Below is a small trained network, with its code and all its weights. Each question gives an input and a class and asks what happens when units are switched off, that is, made to give their printed mean instead of their output.

import numpy as np


def w(rows, s, z=0):
    codes = np.array(rows[::2]) - 128.0
    scale = np.full(codes.shape[1], s)
    scale[-1] = z or s
    return codes * scale


def norm(h):
    return h / np.sqrt((h * h).mean(-1, keepdims=True) + 1e-5)


def f(y):
    return y / 2 * (1 + np.tanh(0.7978845608 * (y + 0.044715 * y**3)))


def log_softmax(a):
    a = a - a.max(-1, keepdims=True)
    return a - np.log(np.exp(a).sum(-1, keepdims=True))


def net(x, mask):
    res = np.array(x, float).reshape(1, 4) / 4 @ E
    u = 0
    for l in range(3):
        y = f(norm(res) @ A[l][:, :-1].T + A[l][:, -1])
        res = res + np.where(mask[u : u + 9], y, B[l][:, -1]) @ B[l][:, :-1]
        u += 9
    return log_softmax(norm(res)[-1] @ U[:, :-1].T + U[:, -1])


A, B = {}, {}
E = w([
[143,186,92,103,253,168,246],'x0',
[6,81,56,243,135,165,137],'x1',
[130,199,253,247,180,101,101],'x2',
[53,231,136,107,46,151,149],'x3',
],0.0035)
A[0] = w([
[106,100,112,66,127,186,121,118],'L0N0',
[111,183,113,103,230,178,179,100],'L0N1',
[211,1,123,151,224,114,93,3],'L0N2',
[110,120,103,181,133,122,130,74],'L0N3',
[135,157,181,184,180,137,78,100],'L0N4',
[116,91,155,139,57,131,41,96],'L0N5',
[133,123,208,176,159,156,140,68],'L0N6',
[66,93,94,204,121,153,152,101],'L0N7',
[135,208,171,192,158,131,65,96],'L0N8',
],0.0059,0.0082)
B[0] = w([
[152,85,129,130,112,94,158,153],'L0N0',
[206,180,50,221,114,58,73,246],'L0N1',
[176,2,131,128,252,52,102,146],'L0N2',
[97,146,151,131,140,173,84,86],'L0N3',
[73,92,174,121,112,47,196,207],'L0N4',
[241,219,19,210,188,74,160,255],'L0N5',
[90,126,148,147,60,103,187,120],'L0N6',
[144,111,172,82,199,147,78,227],'L0N7',
[108,61,186,131,114,62,222,237],'L0N8',
],0.005,0.0018)
A[1] = w([
[133,60,43,35,96,175,132,49],'L1N0',
[26,91,98,213,144,204,138,3],'L1N1',
[67,238,129,124,46,170,170,58],'L1N2',
[138,83,143,163,12,62,3,49],'L1N3',
[204,174,213,31,126,105,125,62],'L1N4',
[54,245,129,134,60,184,119,83],'L1N5',
[144,143,112,191,111,42,144,80],'L1N6',
[151,154,120,116,200,210,227,42],'L1N7',
[68,249,132,95,41,168,147,81],'L1N8',
],0.0051,0.0031)
B[1] = w([
[63,155,214,151,75,105,212,229],'L1N0',
[128,161,181,106,135,211,44,185],'L1N1',
[221,2,107,130,224,70,126,205],'L1N2',
[163,209,25,216,126,145,149,251],'L1N3',
[100,134,176,123,122,227,39,222],'L1N4',
[154,55,116,116,192,62,99,214],'L1N5',
[124,169,116,52,153,142,155,234],'L1N6',
[154,144,93,172,56,90,75,127],'L1N7',
[205,5,100,131,206,105,96,232],'L1N8',
],0.0064,0.0017)
A[2] = w([
[116,95,74,89,68,157,183,137],'L2N0',
[57,124,120,153,149,159,92,101],'L2N1',
[169,230,48,148,160,124,160,5],'L2N2',
[143,138,148,133,101,173,37,226],'L2N3',
[159,114,150,162,169,119,126,74],'L2N4',
[79,113,86,165,148,146,117,106],'L2N5',
[189,170,158,104,165,144,155,203],'L2N6',
[132,97,120,164,165,117,122,102],'L2N7',
[128,128,148,96,129,255,66,139],'L2N8',
],0.0083,0.0025)
B[2] = w([
[67,204,255,207,158,48,194,185],'L2N0',
[165,175,176,50,98,156,126,159],'L2N1',
[193,193,48,202,24,129,48,255],'L2N2',
[73,169,73,86,179,191,165,209],'L2N3',
[111,90,105,70,30,139,152,189],'L2N4',
[174,181,133,31,104,173,83,173],'L2N5',
[40,121,70,135,85,168,103,223],'L2N6',
[146,109,96,43,74,146,147,190],'L2N7',
[68,149,182,142,212,215,77,182],'L2N8',
],0.0057,0.0034)
U = w([
[173,203,28,184,78,110,102,201],'0',
[77,150,219,158,109,66,207,230],'1',
[96,154,141,60,168,231,65,67],'2',
[181,8,85,91,165,82,117,2],'3',
],0.014,0.00097)

Each question gives the input, the list of numbers given to net, and the class t.
The units are the neurons (one row each of A and B). Each row of codes is followed by its name. A weight is (code - 128) times the scale printed after its matrix; where a second scale follows, it is the last column's (A, B and U).
mask holds one flag per neuron, layer by layer. A switched-off neuron (its flag False) gives its mean, the last column of its row in B, instead of its output. The means were averaged over made-up inputs and are rounded, as every weight is.
A unit's drop is (log p(t) with every unit on - log p(t) with that unit switched off) / (log p(t) with every unit on - log p(t) with every unit switched off).
The circuit of an input: a set's keep is (log p(t) with only the set's units on - log p(t) with every unit switched off) / (log p(t) with every unit on - log p(t) with every unit switched off). Starting from the 12 units with the biggest drops (on a tie, the unit counted first), units are removed one at a time, each time the one whose removal leaves the highest keep (on an exact tie, the one counted first), for as long as the keep stays at least 0.8.
units of the circuit, in order: the units of the circuit, biggest drop first
most important unit: the unit with the biggest drop
k most important neurons: the k neurons with the biggest drops, biggest first
k most important neurons of layer l: the k neurons of layer l with the biggest drops, biggest first
input [-5,4,-4,-5], class 0: most important unit => L1N3
input [-7,-5,3,8], class 3: units of the circuit, in order => (L1N8, L1N2)
input [7,8,5,-8], class 2: 2 most important neurons => (L0N5, L1N1)
input [5,-6,-5,-2], class 2: 3 most important neurons of layer 0 => (L0N5, L0N8, L0N4)
input [-1,-5,8,-7], class 1: 2 most important neurons => (L1N8, L1N2)
input [5,4,-7,-6], class 1: units of the circuit, in order => (L2N0, L1N0)
input [-7,-6,-4,-2], class 0: 2 most important neurons => (L1N3, L0N5)
input [4,-1,-7,-6], class 1: units of the circuit, in order => (L2N0, L1N0)
input [6,-5,-7,-7], class 1: units of the circuit, in order => (L1N0, L0N5, L2N0, L1N8)
input [-8,-1,-8,-6], class 0: 3 most important neurons => (L1N3, L0N5, L0N8)
input [7,2,6,8], class 3: 2 most important neurons => (L1N2, L0N5)
input [-8,-7,-1,-5], class 0: 2 most important neurons of layer 0 => (L0N5, L0N7)
input [6,-3,-6,-2], class 0: 4 most important neurons => (L0N1, L2N2, L0N8, L0N4)
input [-7,-2,2,-6], class 0: units of the circuit, in order => (L1N3)
input [-2,8,-7,-8], class 2: 2 most important neurons => (L1N1, L0N8)
input [2,-3,-4,5], class 3: units of the circuit, in order => (L1N8, L1N2)
input [-4,2,-3,5], class 3: 2 most important neurons => (L0N1, L1N8)
input [-2,0,4,4], class 1: 2 most important neurons => (L0N8, L0N4)
input [2,5,4,6], class 3: 3 most important neurons => (L1N2, L1N5, L1N4)
input [-4,0,-6,-1], class 1: most important neuron of layer 1 => (L1N0)
input [8,-6,-7,2], class 0: 2 most important neurons => (L0N1, L2N2)
input [-6,4,-5,7], class 3: 2 most important neurons of layer 0 => (L0N1, L0N2)
input [5,-7,-5,-3], class 2: 2 most important neurons => (L1N4, L0N5)
